Below is a small trained network, with its code and all its weights. Each question gives an input and a class and asks what happens when units are switched off, that is, made to give their printed mean instead of their output.

import numpy as np


def w(rows, s, z=0):
    codes = np.array(rows[::2]) - 128.0
    scale = np.full(codes.shape[1], s)
    scale[-1] = z or s
    return codes * scale


def norm(h):
    return h / np.sqrt((h * h).mean(-1, keepdims=True) + 1e-5)


def f(y):
    return np.maximum(y, 0)


def log_softmax(a):
    a = a - a.max(-1, keepdims=True)
    return a - np.log(np.exp(a).sum(-1, keepdims=True))


def net(x, mask):
    res = np.array(x, float).reshape(1, 5) / 4 @ E
    u = 0
    for l in range(4):
        y = f(norm(res) @ A[l][:, :-1].T + A[l][:, -1])
        res = res + np.where(mask[u : u + 3], y, B[l][:, -1]) @ B[l][:, :-1]
        u += 3
    return log_softmax(norm(res)[-1] @ U[:, :-1].T + U[:, -1])


A, B = {}, {}
E = w([
[138,114,131,135,133,116,131],'x0',
[130,189,110,124,156,98,254],'x1',
[147,244,87,194,105,95,106],'x2',
[129,90,32,143,144,171,157],'x3',
[113,96,121,108,32,63,147],'x4',
],0.0065)
A[0] = w([
[254,180,108,248,58,117,121,5],'0.n0',
[111,124,83,48,40,60,113,79],'0.n1',
[62,88,3,149,152,117,118,147],'0.n2',
],0.0072,0.002)
B[0] = w([
[20,102,119,78,138,184,72,252],'0.n0',
[98,89,105,222,254,98,113,246],'0.n1',
[76,169,213,140,78,170,167,254],'0.n2',
],0.0099,0.0037)
A[1] = w([
[121,34,132,29,136,132,163,92],'1.n0',
[109,148,101,173,162,194,199,250],'1.n1',
[198,188,127,90,254,222,66,69],'1.n2',
],0.0067,0.0012)
B[1] = w([
[87,226,96,99,189,120,65,228],'1.n0',
[133,123,192,107,126,10,68,253],'1.n1',
[83,82,101,165,149,70,137,234],'1.n2',
],0.012,0.0046)
A[2] = w([
[91,203,2,133,138,160,154,8],'2.n0',
[195,173,82,28,103,28,208,195],'2.n1',
[104,94,229,246,239,156,57,255],'2.n2',
],0.0061,0.0018)
B[2] = w([
[146,207,32,100,156,73,127,133],'2.n0',
[236,120,161,169,78,107,1,145],'2.n1',
[131,106,99,108,50,144,220,250],'2.n2',
],0.0081,0.012)
A[3] = w([
[84,164,195,117,50,130,143,124],'3.n0',
[106,178,101,51,159,122,72,252],'3.n1',
[188,42,73,136,50,254,79,191],'3.n2',
],0.0092,0.0025)
B[3] = w([
[232,94,177,89,180,194,243,241],'3.n0',
[155,142,28,27,1,237,96,255],'3.n1',
[242,182,188,118,128,9,36,199],'3.n2',
],0.0074,0.0059)
U = w([
[147,92,105,112,69,75,155,253],'0',
[73,163,50,76,115,145,80,133],'1',
[90,27,81,222,169,19,143,91],'2',
[254,169,144,149,113,44,67,155],'3',
[213,130,187,136,113,169,234,90],'4',
[189,111,78,215,206,197,154,52],'5',
],0.0086,0.0049)

Each question gives the input, the list of numbers given to net, and the class t.
The units are the neurons (one row each of A and B). Each row of codes is followed by its name. A weight is (code - 128) times the scale printed after its matrix; where a second scale follows, it is the last column's (A, B and U).
mask holds one flag per neuron, layer by layer. A switched-off neuron (its flag False) gives its mean, the last column of its row in B, instead of its output. The means were averaged over made-up inputs and are rounded, as every weight is.
A unit's drop is (log p(t) with every unit on - log p(t) with that unit switched off) / (log p(t) with every unit on - log p(t) with every unit switched off).
unit that matters most: the unit with the biggest drop
top k neurons: the k neurons with the biggest drops, biggest first
top k neurons in layer l: the k neurons of layer l with the biggest drops, biggest first
input [4,1,-1,6,-2], class 4: unit that matters most => 0.n2
input [-6,6,-4,6,-7], class 2: top 4 neurons => (1.n2 0.n0 3.n1 1.n1)
input [-8,-2,5,6,-6], class 0: top 2 neurons => (1.n2 1.n0)
input [-4,7,-7,-7,6], class 1: top 2 neurons => (1.n0 0.n2)
input [-7,-6,4,0,8], class 2: top 2 neurons => (0.n1 3.n1)
input [4,-3,-6,4,-1], class 1: top 2 neurons => (1.n0 0.n1)
input [7,-2,-3,8,3], class 4: top 3 neurons => (0.n2 3.n0 1.n2)
input [-6,-8,-4,8,4], class 3: top 2 neurons in layer 1 => (1.n2 1.n1)
input [2,-6,7,-3,1], class 1: top 3 neurons => (0.n0 2.n1 0.n2)
input [-1,1,8,5,4], class 1: top 3 neurons => (0.n0 2.n2 2.n0)
input [2,6,3,6,-5], class 3: top 3 neurons => (1.n1 0.n1 2.n1)
input [4,-5,-1,-6,-2], class 4: top 2 neurons => (3.n0 2.n1)
input [4,6,1,-6,2], class 3: top 2 neurons => (2.n1 0.n2)
input [3,4,0,1,8], class 2: unit that matters most => 0.n1
input [-7,-4,5,6,-7], class 0: top 2 neurons => (1.n2 0.n1)
input [7,8,0,-1,-4], class 3: top 3 neurons => (2.n1 0.n1 0.n0)
input [5,-7,2,4,5], class 3: top 2 neurons in layer 1 => (1.n2 1.n1)
input [3,8,4,3,0], class 3: top 2 neurons in layer 2 => (2.n1 2.n2)
input [3,7,-4,-6,4], class 3: top 2 neurons in layer 1 => (1.n2 1.n0)
input [5,-4,5,7,-2], class 4: unit that matters most => 0.n2
input [-6,4,2,-8,2], class 4: top 2 neurons in layer 3 => (3.n0 3.n2)
input [-2,5,8,-3,8], class 1: top 2 neurons in layer 0 => (0.n0 0.n2)
input [6,-7,-5,-5,4], class 3: top 2 neurons in layer 3 => (3.n2 3.n1)
input [-3,2,-4,8,3], class 4: top 2 neurons in layer 0 => (0.n2 0.n0)
input [3,6,-3,-2,3], class 3: top 2 neurons in layer 2 => (2.n1 2.n2)
